In the rows, 128 means zero.
Each row of numbers stands for one element and depends on some of the facts below. Use the named rows to name the rest.

Some rows with their names:
<540>: [ 94 155 136 166 115  73 140  70 119 165 187 152 148 161 147 112 143 145
 170 120  93 158 147 104  81 100  81 151]
<1435>: [124 141 131  80  96 170 127 140 105 130  88 139 115 115 127 123 119 128
 116 114 130  98 113 159 160 127 121 124]
<532>: [ 90 137 153 154 140  65 162  67  98 151 186 134 153 176 114 142 138 133
 143 121 112 147 169 123 114 110  73 143]
<1137>: [125 120 116 115 118 171 118 132 140 114 111 101 109 123 153 111 128 138
 112 124 151 107 102 136 147 140 125 149]
<972>: [120 115 114 126 127 131 134 128 164 121 136 120 136 125 149 130 121 138
  96 129 145 121 120 110 122 126 106 157]
<788>: [134 126 115  97 116 202 120 161 157 112  98  86  93 117 164 118 126 140
  94 129 167  96  97 137 147 153 125 149]
<1493>: [148 139 112  96 111 175 103 168 153 123 103  99 100 103 152  95 100 130
 136 121 160 113  83 131 155 155 151 113]
<56>: [113 133 129 130 122 105 136 108 116 140 142 129 138 138 124 122 114 137
 142 118 128 131 136 127 125 125 111 133]
<493>: [159  99 130 165 159 122 141 161 138 124 131 154 119 128 116 162 144 102
 106 143  87 126 141 125 100 124 160 121]
<1353>: [137 162 151 114 124 124 142 132 122 124 157 101 142 164  94 148 141 125
 135 123 160 133 119 148 150 124 110 116]
<632>: [120 110 119  85 124 157 110 161 118  87  89  83 127 125 126 111 122 124
 126 129 137 103  90 143 177 110 176 134]
<1185>: [ 91 119 151 161 117  54 141  86 120 176 181 146 160 119 141  95 113 155
 164 119 117 149 156  98 102 109 101 128]
<945>: [133 127 150 125 132  87 128  41 117 165 172 152 171 128 116 140 126 175
 158 141 147 180 152 106 103 137 107 150]
<736>: [123 154  94 113 103 186  95 158 130  81  63  98 107  97 130 124 110 118
 108 106 166 104 118 124 153 155 142 115]
<577>: [ 65 144 146 191 101  47 141  66 115 155 172 152 170 126 126 126 155 143
 154  97 126 163 195  79  96  98  80 134]
<1321>: [131 146 129  80 134 188  96 123 124 128  94  90 125 114 139 143 106 135
 121 152 143 143 104 127 130 152 143 126]
<1272>: [ 95 119 154 151 131  55 147  67 115 170 181 141 164 144 118 112 139 139
 157 124 132 155 160 110 124 111  99 128]

How the elements are related:
firibros: comes just before; situfel: points at; kigril: sits directly inside
firibros (each to the one after it):
<599> firibros <1081> firibros <3>
<1327> firibros <655> firibros <578> firibros <385> firibros <639> firibros <1272>
<759> firibros <862> firibros <1231>
<788> firibros <1117> firibros <941> firibros <1276>
<212> firibros <244> firibros <1464> firibros <940>
<1190> firibros <1393>
<435> firibros <566> firibros <529> firibros <1351> firibros <403>
<1121> firibros <1202>
<603> firibros <1373> firibros <837>
<632> firibros <1085> firibros <908> firibros <1344> firibros <1293> firibros <1004>
<1054> firibros <580> firibros <629> firibros <1186>
<736> firibros <168> firibros <703> firibros <1424> firibros <926> firibros <866> firibros <577> firibros <1164> firibros <430>
<985> firibros <1165> firibros <1427> firibros <333>
<794> firibros <1435> firibros <196> firibros <989> firibros <1289> firibros <15> firibros <1156> firibros <986> firibros <471>
<1305> firibros <1268> firibros <21> firibros <1225>
<1493> firibros <602> firibros <1103> firibros <739> firibros <263> firibros <1185>
<1203> firibros <586> firibros <1184> firibros <661> firibros <1484> firibros <540>
<224> firibros <1321>
<1192> firibros <1149> firibros <1476> firibros <56> firibros <1005>
<541> firibros <1137> firibros <953>
<1130> firibros <666> firibros <1353> firibros <41> firibros <1343> firibros <532>
<582> firibros <601> firibros <24> firibros <750> firibros <1451> firibros <945>
<988> firibros <198>
<1276> situfel [<972>, <698>, <788>]
<1327> situfel [<972>, <21>, <540>]
<578> situfel [<1149>, <1493>, <56>]
<941> situfel [<1321>, <661>]
<1272> situfel [<1424>]
<1452> situfel [<839>]
<198> situfel [<333>]
<788> situfel [<972>]
<1353> situfel [<541>]
<21> situfel [<837>]
<940> situfel [<739>, <972>, <541>, <661>]
<839> situfel [<698>]
<1037> situfel [<541>]
<471> situfel [<908>]
<168> situfel [<385>, <1083>]
<580> situfel [<739>, <661>]
<739> situfel [<972>]
<1005> situfel [<1305>]
<435> situfel [<908>]
<1137> situfel [<1225>, <972>]
<15> situfel [<985>, <540>, <1424>]
<862> situfel [<339>, <541>, <661>, <788>]
<1186> situfel [<339>, <940>]
<698> situfel [<985>, <837>]
<430> situfel [<972>]
<1198> situfel [<339>]
<207> situfel [<1353>, <1117>]
<666> situfel [<972>, <1005>]
<632> situfel [<739>]
<945> situfel [<661>]
<74> situfel [<1353>]
<985> situfel [<1321>, <661>]
<794> situfel [<739>]
<1225> situfel [<972>, <698>, <1005>]
<1351> situfel [<862>]
<1314> situfel [<839>]
<938> situfel [<1198>, <244>, <1117>]
<1393> situfel [<1149>, <1276>, <56>]
<1083> situfel [<333>, <972>]
<1493> situfel [<788>]
<244> situfel [<385>, <698>, <541>]
<639> situfel [<1318>, <339>, <1117>]
<953> situfel [<661>]
<224> situfel [<540>, <661>]
<339> situfel [<972>]
<333> situfel [<541>]
<1417> situfel [<1435>, <1321>]
<541> situfel [<661>, <788>]
<1156> situfel [<198>, <21>, <529>]
<1318> situfel [<661>]
<677> situfel [<403>]
<385> situfel [<1318>, <661>]
<1321> situfel [<661>]
<196> situfel [<602>, <541>, <661>, <56>]
<1081> situfel [<985>]
<582> situfel [<739>]
<737> situfel [<21>, <661>]
<529> situfel [<972>]
<522> situfel [<985>, <540>]
{<599>, <3>, <1081>} kigril <1335>
{<1276>, <941>, <788>, <1117>} kigril <839>
{<1327>, <578>, <1272>, <655>, <639>, <385>} kigril <815>
{<759>, <862>, <1231>} kigril <1037>
{<926>, <168>, <1164>, <703>, <866>, <430>, <736>, <577>, <1424>} kigril <674>
{<601>, <750>, <945>, <24>, <1451>, <582>} kigril <698>
{<1452>} kigril <1279>
{<198>, <988>} kigril <1318>
{<661>, <1184>, <1484>, <586>, <540>, <1203>} kigril <251>
{<1293>, <1344>, <1004>, <632>, <908>, <1085>} kigril <1045>
{<212>, <940>, <244>, <1464>} kigril <493>
{<1353>, <666>, <1343>, <1130>, <532>, <41>} kigril <274>
{<1190>, <1393>} kigril <441>
{<21>, <1225>, <1305>, <1268>} kigril <915>
{<1165>, <985>, <333>, <1427>} kigril <737>
{<1185>, <602>, <1103>, <739>, <1493>, <263>} kigril <545>
{<471>, <1435>, <15>, <989>, <794>, <986>, <1289>, <1156>, <196>} kigril <1314>
{<1202>, <1121>} kigril <207>
{<580>, <1186>, <1054>, <629>} kigril <222>
{<1005>, <56>, <1192>, <1149>, <1476>} kigril <677>
{<435>, <1351>, <403>, <566>, <529>} kigril <148>
{<1137>, <953>, <541>} kigril <970>
{<596>} kigril <339>
{<1198>} kigril <784>
{<603>, <1373>, <837>} kigril <1417>
{<972>} kigril <74>
{<938>} kigril <981>
{<224>, <1321>} kigril <783>
{<422>} kigril <522>

Name these rows:
No name comes twice in this set of rows, the named rows included.
[123 127 127 118 116 119 115 132 131 135 124 121 129 109 146  91  98 134
 151 118 137 126 118 118 131 134 140 118]	<1103>
[132 157 160  91 100 157 120 129 119 149 119 130 137 112 126 130 141 141
 128 124 138 124 112 142 150 119 115 118]	<196>
[130 130 113 105 122 141 109 146 134 125 107 113 112 102 147  98  86 137
 145 118 141 114 108 133 146 142 148 119]	<602>
[128 169 136 120 127 143 114  98 125 144 132 117 136 139 150 136 120 152
 152 138 105 156 126 111  79 125 105 147]	<661>
[135 131 113 202 120 142 125 170 150  90  89 146 124  86 119 171 161  93
  90 116 122 136 180  93  94 119 146 111]	<674>
[145 162  91 102 116 180 111 155 133 101  91 112 100 137 145 116 108 129
 131 123 132 105  88 146 126 154 137 142]	<1203>
[137 115 118 118 125 105 132  89 119 130 142 159 141 128 110 131 111 158
 141 121 150 138 132 132 138 156 121 133]	<750>
[153 107 130 158 177 128 163 148 111  99 141 136 124 177  90 194 154  90
  78 149  86 123 154 146 111 117 131 129]	<274>
[151 124  94  96 130 153 112 131 124 104 106 137 115 123 111 131  99 142
 125 126 162 121 103 148 152 172 149 130]	<601>
[116 156 108 127 102 167 104 139 135  96  81 109 115 115 129 122 133 115
 121 111 164 127 124 117 143 145 130 120]	<168>
[140 152 156 132 104 102 141 135 130 147 173 124 149 135 119 126 144 140
 150 113 159 140 121 128 128 117 111 117]	<333>
[134 163 103 113 121 162 115 140 135 116 118 122 106 143 145 114 114 137
 135 121 123 114 102 133 117 136 126 145]	<586>
[164  90 147 176 146 142 145 166 159 131 138 143 118 129 138 159 171 113
  88 148 109 120 136 120  98 107 145 141]	<1083>

Now the same elements, written a new way:
Some elements and their rows:
<677>: [120 129 132 119 142 119 128 110 136 128 103 129 129 132 129 135 138 126
 136 124 144 143 122 131 120 122 117 126 116 120 128 139 109 136 147]
<603>: [144 126 127 124 110 174 120 133 126 125 128 121 136 141 117 116 121 112
 118 120 131 133 112 125 136 126  96 136 141 130 141 131 131 109 114]
<198>: [137 126 127 114 121 150 135 145 123 126 131 123 135 135 119 123 126 120
 133 127 130 136 121 130 133 127 112 128 127 131 140 120 123 118 121]
<815>: [ 85 116 134 140 147 118  96  96 140 110  93 121 138 139 124 134 138 106
 133 141 151 136 125 118 105 115 123 120 125 120 129 135 153 156 134]
<788>: [176 125 133 108 127 147 131 151 121 120 150 130 151 150 118 122 126 122
 133 133 115 147 102 116 142 128  76 125 135 134 147 137 133 122 100]
<274>: [140 123 130  99 156 116 116  92 147 128  86 127 116 129 122 133 118 130
 126 132 157 113 131 106 121 120 129 152 115 109 103 151  91 109 103]
<1202>: [131 128 127 128 116 157 126 134 127 126 131 125 133 132 124 119 123 119
 119 123 129 127 121 126 131 127 115 131 138 130 132 131 131 117 117]
<3>: [129 129 126 132 121 142 125 129 130 128 129 126 128 129 129 126 126 126
 123 126 127 122 127 126 129 131 133 133 132 131 123 127 138 129 120]
<602>: [133 132 129 130 108 158 123 135 118 135 129 123 138 129 122 121 121 126
 132 113 128 116 110 129 130 133 107 130 139 130 127 132 130 122 107]
<244>: [134 130 131 112 121 154 131 143 116 125 140 117 129 139 119 120 128 120
 139 127 129 145 137 128 133 132 108 127 123 129 142 116 121 116 116]
<430>: [104 135 121 151 153   6 152 122 148 128 182 149 130  99 164 152 129 173
 141 154  86  92 185 124 121 132 217 104 104 136 119 119 129 189 114]
<1203>: [143 132 131 128 101 180 122 137 122 135 132 122 143 138 120 117 123 120
 127 107 132 128 102 130 133 133  91 132 145 132 135 133 128 116 117]
<24>: [151 133 128 134 122 152 141 127 143 126 133 128 119 133 135 120 139 121
 100 134 124 148 136 132 140 132 140 142 129 136 119 121 133 118 137]
<945>: [145 118 129 146 138  81 149 133 138 130 143 137 107 112 142 140 149 141
 110 149 103 141 156 149 140 144 196 115 113 124 103 115 135 123 152]
<15>: [ 91 129 119 135 155  75 137 142  97 130 127 148  87 107 138 136 119 151
 135 141 119 118 150 127 121 129 159 119 121 136 118 107 147 137 172]
<532>: [125 126 124 124 148  83 127 118 134 130 116 134 106 102 137 136 117 149
 122 145 129  90 154 114 124 137 190 138 113 122  83 121 124 133  91]
<632>: [140 124 131 117 127 171 124 162 123 130 141 118 160 122 115 132 128 113
 124 116 124 151 103 152 140 123  96 147 137 140 155 120 129 118 137]

Rows to name:
No name comes twice in this set of rows, the named rows included.
[108 114 128 130 135 133 115 141 120 112 131 121 135 130 119 130 129 112
 129 140 132 128 123 128 121 125 136 112 125 130 141 107 158 141 111]	<578>
[139 123 124 115 141 120 125 122 133 129 118 129 114 117 126 128 113 137
 119 137 136 100 142 115 130 132 158 142 121 122 100 126 118 115  88]	<41>
[160 125 131 113 132 142 130 145 126 122 148 133 143 136 122 126 126 125
 131 128 119 142 113 123 137 128  96 125 131 134 145 131 130 130 109]	<1137>
[173 120 131  92 148 134 129 141 127 121 130 133 131 130 114 126 108 131
 125 135 130 124 115 110 140 124 108 138 124 124 132 133 113 111  77]	<666>
[151 127 131 114 106 167 130 151 110 131 139 121 142 140 113 120 123 122
 144 114 126 131 104 126 135 133  89 119 134 127 143 128 120 112 106]	<1493>
[107 129 118 136 131 108 130 140 105 130 121 140 106 123 131 124 118 134
 129 134 117 116 134 117 124 127 131 140 140 138 119 124 151 116 164]	<989>
[152 128 130 109 148 102 137 111 142 123 108 143 144 141 130 139 141 131
 141 132 131 140  95 112 118 122 102 119 117 123 131 150 110 148 139]	<339>
[141 125 127 111 121 175 132 144 122 125 131 123 140 136 113 118 121 113
 125 119 132 142 105 131 136 122  96 125 132 129 149 123 125 109 122]	<435>
[153 119 135 116 102 151 129 154 116 128 143 112 140 151 112 120 133 110
 145 129 112 144 129 128 142 134  99 127 130 118 141 129 124  89 123]	<541>
[127 126 125 126 127 117 135 141 124 129 132 129 125 118 128 130 131 133
 132 131 121 127 128 130 126 135 146 117 120 130 124 114 128 133 122]	<1351>
[148 114 137 126 123 161 123 137 111 126 143 126 125 135 111 123 121 114
 121 120 132 148 117 147 146 125 100 110 135 118 159 132 135  97 122]	<985>
[161 125 129 113 134 174 137 156 144 125 140 121 148 128 120 125 133 108
 103 127 126 173 118 151 151 121 105 160 130 141 151 120 119 101 143]	<582>
[115 136 137 117 150 123 122 104 126 126 115 129 115 135 130 135 130 133
 138 123 154 158 138 131 121 123 103 121 111 121 139 135 105 142 142]	<839>
[146 140 139 120 154 137 141 104 145 122 122 133  95 140 138 127 142 129
 106 131 154 193 153 144 133 128 113 132 106 125 137 127 104 134 165]	<698>
[120 121 120 110 140 153 124 168 102 128 123 129 136 123 112 124 111 115
 131 124 119 145 112 136 139 110  83 162 148 143 163 125 130  92 172]	<794>

